Here is a tiny trained network, its code and every weight. The questions are about switching its units off for an input and a class, where a switched-off unit gives its printed mean instead of its output.

import numpy as np


def w(rows, s, z=0):
    codes = np.array(rows[::2]) - 128.0
    scale = np.full(codes.shape[1], s)
    scale[-1] = z or s
    return codes * scale


def norm(h):
    return h / np.sqrt((h * h).mean(-1, keepdims=True) + 1e-5)


def f(y):
    return y / 2 * (1 + np.tanh(0.7978845608 * (y + 0.044715 * y**3)))


def log_softmax(a):
    a = a - a.max(-1, keepdims=True)
    return a - np.log(np.exp(a).sum(-1, keepdims=True))


def net(x, mask):
    res = np.array(x, float).reshape(1, 4) / 4 @ E
    u = 0
    for l in range(2):
        y = f(norm(res) @ A[l][:, :-1].T + A[l][:, -1])
        res = res + np.where(mask[u : u + 5], y, B[l][:, -1]) @ B[l][:, :-1]
        u += 5
    return log_softmax(norm(res)[-1] @ U[:, :-1].T + U[:, -1])


A, B = {}, {}
E = w([
[103,139,154,118,170,103,53],'x0',
[106,142,126,254,185,103,169],'x1',
[142,65,188,148,164,193,117],'x2',
[80,108,136,52,197,169,182],'x3',
],0.0084)
A[0] = w([
[114,133,174,116,163,77,31,53],'L0N1',
[253,158,74,180,90,165,27,88],'L0N2',
[118,195,43,101,160,53,124,71],'L0N3',
[212,152,94,151,41,229,209,3],'L0N4',
[161,33,108,46,64,137,71,184],'L0N5',
],0.0076,0.0024)
B[0] = w([
[191,230,142,117,124,255,181,157],'L0N1',
[107,141,234,96,111,73,188,226],'L0N2',
[251,60,8,120,102,183,180,185],'L0N3',
[139,214,164,113,173,195,66,213],'L0N4',
[101,104,45,189,134,79,62,255],'L0N5',
],0.0092,0.0056)
A[1] = w([
[159,235,74,139,139,225,138,253],'L1N1',
[106,76,90,90,184,133,165,101],'L1N2',
[95,141,113,21,183,141,175,125],'L1N3',
[220,1,229,163,185,146,82,112],'L1N4',
[178,126,150,111,71,89,178,86],'L1N5',
],0.0089,0.0042)
B[1] = w([
[105,60,175,146,169,214,54,253],'L1N1',
[129,201,211,177,27,22,168,165],'L1N2',
[223,206,181,170,77,79,109,175],'L1N3',
[198,146,2,124,116,103,212,196],'L1N4',
[147,132,189,51,214,155,206,149],'L1N5',
],0.0087,0.0077)
U = w([
[182,189,227,129,93,48,154,137],'0',
[158,160,158,129,153,220,66,154],'1',
[225,101,1,118,134,133,163,102],'2',
[99,82,83,170,136,54,86,246],'3',
[112,88,155,120,126,152,107,125],'4',
[58,115,139,88,132,120,137,70],'5',
[28,84,145,93,127,108,138,71],'6',
[37,89,141,95,142,101,130,76],'7',
],0.015,0.013)

Each question gives the input, the list of numbers given to net, and the class t.
The units are the neurons (one row each of A and B). Each row of codes is followed by its name. A weight is (code - 128) times the scale printed after its matrix; where a second scale follows, it is the last column's (A, B and U).
mask holds one flag per neuron, layer by layer. A switched-off neuron (its flag False) gives its mean, the last column of its row in B, instead of its output. The means were averaged over made-up inputs and are rounded, as every weight is.
A unit's drop is (log p(t) with every unit on - log p(t) with that unit switched off) / (log p(t) with every unit on - log p(t) with every unit switched off).
The circuit of an input: a set's keep is (log p(t) with only the set's units on - log p(t) with every unit switched off) / (log p(t) with every unit on - log p(t) with every unit switched off). Starting from all 10 units, units are removed one at a time, each time the one whose removal leaves the highest keep (on an exact tie, the one counted first), for as long as the keep stays at least 0.8.
circuit, biggest first: the units of the circuit, biggest drop first
most important unit: the unit with the biggest drop
top k neurons: the k neurons with the biggest drops, biggest first
top k neurons in layer l: the k neurons of layer l with the biggest drops, biggest first
input [-5,-8,-7,3], class 3: circuit, biggest first => [L0N5, L0N1]
input [-8,5,0,6], class 1: top neuron in layer 0 => [L0N2]
input [5,2,-5,6], class 0: top 4 neurons => [L1N3, L1N2, L0N4, L0N5]
input [5,-4,-3,5], class 0: top 2 neurons => [L1N3, L0N4]
input [-5,-5,-1,-2], class 1: top 3 neurons in layer 1 => [L1N4, L1N2, L1N1]
input [-8,8,2,8], class 0: top 3 neurons in layer 0 => [L0N5, L0N1, L0N3]
input [-5,2,7,7], class 0: circuit, biggest first => [L1N2, L1N3]
input [-6,-5,0,-8], class 0: top 2 neurons => [L0N2, L1N1]
input [-8,6,5,-6], class 1: top 4 neurons => [L0N4, L0N5, L1N2, L0N3]
input [-7,6,-7,5], class 1: top 4 neurons => [L1N1, L0N5, L1N4, L0N2]
input [-5,4,7,5], class 2: top 3 neurons => [L1N4, L0N2, L0N1]
input [-4,-6,-4,-4], class 3: top 3 neurons => [L0N5, L0N1, L1N4]
input [7,1,-6,3], class 1: top 2 neurons => [L1N1, L0N1]
input [-4,-1,-2,-7], class 0: top neuron in layer 0 => [L0N2]
input [4,-6,-7,-3], class 2: top 2 neurons => [L0N3, L0N4]
input [4,1,-5,3], class 2: top 2 neurons in layer 0 => [L0N3, L0N4]
input [-1,8,-8,-2], class 2: top 3 neurons in layer 0 => [L0N3, L0N5, L0N4]
input [8,-4,-7,4], class 1: top 3 neurons => [L0N1, L1N1, L1N4]
input [-8,5,1,8], class 0: top 3 neurons => [L1N2, L1N3, L0N1]
input [4,-1,-6,-5], class 2: top 2 neurons => [L0N3, L0N4]
input [4,-8,3,-5], class 3: top 2 neurons => [L0N5, L0N4]
input [7,7,-7,-4], class 1: top 2 neurons => [L0N1, L0N5]
input [-3,1,7,-1], class 2: most important unit => L1N4
input [-6,-5,2,6], class 0: top 4 neurons => [L1N3, L1N2, L0N1, L0N3]
input [-3,-7,-1,5], class 3: top 3 neurons in layer 0 => [L0N5, L0N2, L0N1]
input [-8,-4,2,-6], class 1: top 2 neurons in layer 1 => [L1N2, L1N3]
input [0,-6,4,1], class 3: most important unit => L0N5
input [6,-4,-4,-3], class 1: top 2 neurons in layer 1 => [L1N1, L1N4]
input [-5,5,-2,-2], class 1: top 2 neurons in layer 0 => [L0N5, L0N4]
input [2,4,-4,-7], class 0: top 2 neurons in layer 0 => [L0N2, L0N5]
